Below are the code and all the weights of a small trained network. Each question names an input and a target symbol and asks about switching units off, where a switched-off unit gives its printed mean instead of its output.

import numpy as np


def w(rows, s, z=0):
    codes = np.array(rows[::2]) - 128.0
    scale = np.full(codes.shape[1], s)
    scale[-1] = z or s
    return codes * scale


def f(y):
    return np.maximum(y, 0)


def softmax(a):
    e = np.exp(a - a.max(-1, keepdims=True))
    return e / e.sum(-1, keepdims=True)


def log_softmax(a):
    a = a - a.max(-1, keepdims=True)
    return a - np.log(np.exp(a).sum(-1, keepdims=True))


def net(x, mask):
    ids = ['αβγεζσφψ'.index(c) for c in x.split()]
    T = len(ids)
    res = E[ids] + P[:T]
    r = res
    for j in range(3):
        rows = slice(2 * j, 2 * j + 2)
        q, k, v = (r @ M[0][rows].T for M in (Q, K, V))
        z = softmax(np.where(np.tri(T) > 0, q @ k.T / 2**0.5, -1e9)) @ v
        o = O[0][rows]
        res = res + np.where(mask[j], z, o[:, -1]) @ o[:, :-1]
    y = f(res @ A[0][:, :-1].T + A[0][:, -1])
    res = res + np.where(mask[3:19], y, B[0][:, -1]) @ B[0][:, :-1]
    return log_softmax(res[-1] @ U[:, :-1].T + U[:, -1])


Q, K, V, O, A, B = {}, {}, {}, {}, {}, {}
E = w([
[127,185,114,47,136,110],'α',
[173,176,89,84,159,97],'β',
[232,162,84,54,104,104],'γ',
[66,192,145,8,147,141],'ε',
[84,188,98,81,224,75],'ζ',
[188,85,5,197,144,21],'σ',
[90,134,149,55,3,123],'φ',
[119,251,189,175,186,185],'ψ',
],0.0067)
P = w([
[156,220,77,1,152,168],'0',
[157,122,120,78,146,108],'1',
[106,220,93,144,93,49],'2',
[96,148,61,179,99,198],'3',
[153,86,181,129,170,115],'4',
[113,234,182,174,95,52],'5',
[76,137,65,221,83,212],'6',
[177,91,210,160,165,91],'7',
],0.009)
Q[0] = w([
[89,72,88,169,119,155],'H0',
[119,165,54,173,94,202],'H0',
[142,100,171,140,132,134],'H1',
[134,131,118,112,89,144],'H1',
[129,227,108,107,141,109],'H2',
[184,145,218,77,154,8],'H2',
],0.015)
K[0] = w([
[180,110,69,59,168,91],'H0',
[134,202,88,25,162,168],'H0',
[156,78,155,111,111,127],'H1',
[147,156,97,107,169,140],'H1',
[123,190,188,159,127,255],'H2',
[94,65,210,240,83,131],'H2',
],0.013)
V[0] = w([
[20,145,223,50,111,211],'H0',
[93,152,206,113,136,188],'H0',
[97,113,123,200,104,82],'H1',
[194,139,117,48,142,171],'H1',
[70,82,61,51,28,48],'H2',
[2,126,116,172,247,100],'H2',
],0.0073)
O[0] = w([
[7,90,139,15,165,84,208],'H0',
[68,95,128,93,166,136,181],'H0',
[155,135,156,114,129,102,11],'H1',
[99,114,90,152,126,166,254],'H1',
[152,150,165,52,90,48,19],'H2',
[66,169,41,243,169,91,113],'H2',
],0.011,0.0036)
A[0] = w([
[151,115,100,135,172,166,238],'N0',
[98,156,60,165,123,119,123],'N1',
[101,161,108,110,104,118,168],'N2',
[118,42,115,134,156,167,156],'N3',
[96,125,39,155,130,142,71],'N4',
[189,103,240,61,98,109,141],'N5',
[108,150,111,110,118,129,155],'N6',
[112,191,146,145,137,2,109],'N7',
[188,197,120,184,74,84,88],'N8',
[96,10,161,77,133,91,119],'N9',
[140,70,115,132,172,174,173],'N10',
[59,25,124,88,121,161,81],'N11',
[142,41,214,105,167,82,166],'N12',
[150,114,50,83,164,155,196],'N13',
[134,185,144,121,102,44,109],'N14',
[139,184,165,90,79,142,252],'N15',
],0.0086,0.003)
B[0] = w([
[121,96,130,157,113,142,254],'N0',
[93,165,171,139,93,93,248],'N1',
[107,148,84,160,115,110,205],'N2',
[160,95,168,111,188,166,206],'N3',
[94,146,208,188,106,90,250],'N4',
[132,189,255,165,84,94,201],'N5',
[115,133,97,170,114,119,196],'N6',
[115,96,152,20,42,205,169],'N7',
[194,197,136,99,240,114,165],'N8',
[129,143,95,91,202,70,178],'N9',
[131,57,195,135,131,178,212],'N10',
[166,129,133,137,223,120,234],'N11',
[144,130,187,173,174,31,158],'N12',
[104,92,182,219,107,124,250],'N13',
[178,85,189,64,151,192,149],'N14',
[181,142,66,118,91,157,211],'N15',
],0.0072,0.005)
U = w([
[125,155,59,63,137,166,211],'α',
[139,90,27,122,75,183,250],'β',
[137,102,222,92,9,197,46],'γ',
[120,139,60,76,208,103,52],'ε',
[51,209,90,229,45,27,160],'ζ',
[211,191,95,160,188,134,33],'σ',
[150,155,222,99,166,37,46],'φ',
[139,1,194,164,187,181,192],'ψ',
],0.0053,0.0023)

Each question gives the input, a string of symbols that net reads in full, and the target symbol t.
The units are the heads (2 rows each of Q, K, V and O) and the neurons (one row each of A and B). Each row of codes is followed by its name. A weight is (code - 128) times the scale printed after its matrix; where a second scale follows, it is the last column's (O, A, B and U).
mask holds one flag per unit, heads first, then neurons. A switched-off unit (its flag False) gives its mean, the last column of its rows in O or B, instead of its output. The means were averaged over made-up inputs and are rounded, as every weight is.
A unit's drop is (log p(t) with every unit on - log p(t) with that unit switched off) / (log p(t) with every unit on - log p(t) with every unit switched off).
The circuit of an input: a set's keep is (log p(t) with only the set's units on - log p(t) with every unit switched off) / (log p(t) with every unit on - log p(t) with every unit switched off). Starting from the 12 units with the biggest drops (on a tie, the unit counted first), units are removed one at a time, each time the one whose removal leaves the highest keep (on an exact tie, the one counted first), for as long as the keep stays at least 0.8.
circuit, biggest first: the units of the circuit, biggest drop first
top k neurons: the k neurons with the biggest drops, biggest first
which heads matter: for each layer, one digit per head in row order, 1 if its drop is at least 0.15 and else 0, layers parted by /
drop when u is switched off: that unit's drop, to one decimal
input ψ ζ ψ φ, target ψ: circuit, biggest first => (H2; H0; N11; N3)
input β φ γ, target γ: circuit, biggest first => (H2; N7)
input σ ψ γ α, target σ: circuit, biggest first => (H0; N8)
input φ ε ψ φ ζ ε ψ, target φ: circuit, biggest first => (H2; H0; N5; N9)
input ψ β ψ φ α, target φ: circuit, biggest first => (H2; N12; N5)
input ψ ζ ψ ψ ζ φ α, target ψ: circuit, biggest first => (H2; H0; N3; N10)
input ζ ψ ψ γ γ ψ φ φ, target φ: which heads matter => 001
input φ γ σ, target γ: circuit, biggest first => (H2; N7)
input ζ γ φ γ γ, target φ: circuit, biggest first => (H2; N12)
input β γ β, target σ: which heads matter => 100
input γ φ ψ γ, target γ: circuit, biggest first => (H2; N5)
input ψ γ ψ ψ γ σ φ φ, target φ: which heads matter => 011
input γ ζ γ β, target γ: top neuron => (N5)
input ψ φ ψ ψ ε ψ φ, target ψ: top 3 neurons => (N11; N3; N10)
input ζ ψ σ φ β, target φ: circuit, biggest first => (H2; N12)
input φ β ζ, target γ: top 3 neurons => (N7; N14; N5)
input φ β ψ β ψ ψ ζ, target φ: top 2 neurons => (N5; N12)
input ε γ ψ φ γ ζ, target γ: top 2 neurons => (N7; N14)
input φ β ψ ζ γ γ γ, target φ: circuit, biggest first => (H2; H0; N5; N9)
input ε γ ψ φ, target ε: top 2 neurons => (N9; N11)
input γ γ γ, target σ: top 2 neurons => (N8; N15)
input ζ ζ ψ α, target ζ: drop when N6 is switched off => 0.0
input ζ γ ψ φ, target ζ: drop when N1 is switched off => 0.1
input γ γ γ ψ, target γ: drop when H2 is switched off => 0.9
input φ ζ γ γ γ γ ζ, target φ: drop when N9 is switched off => 0.1
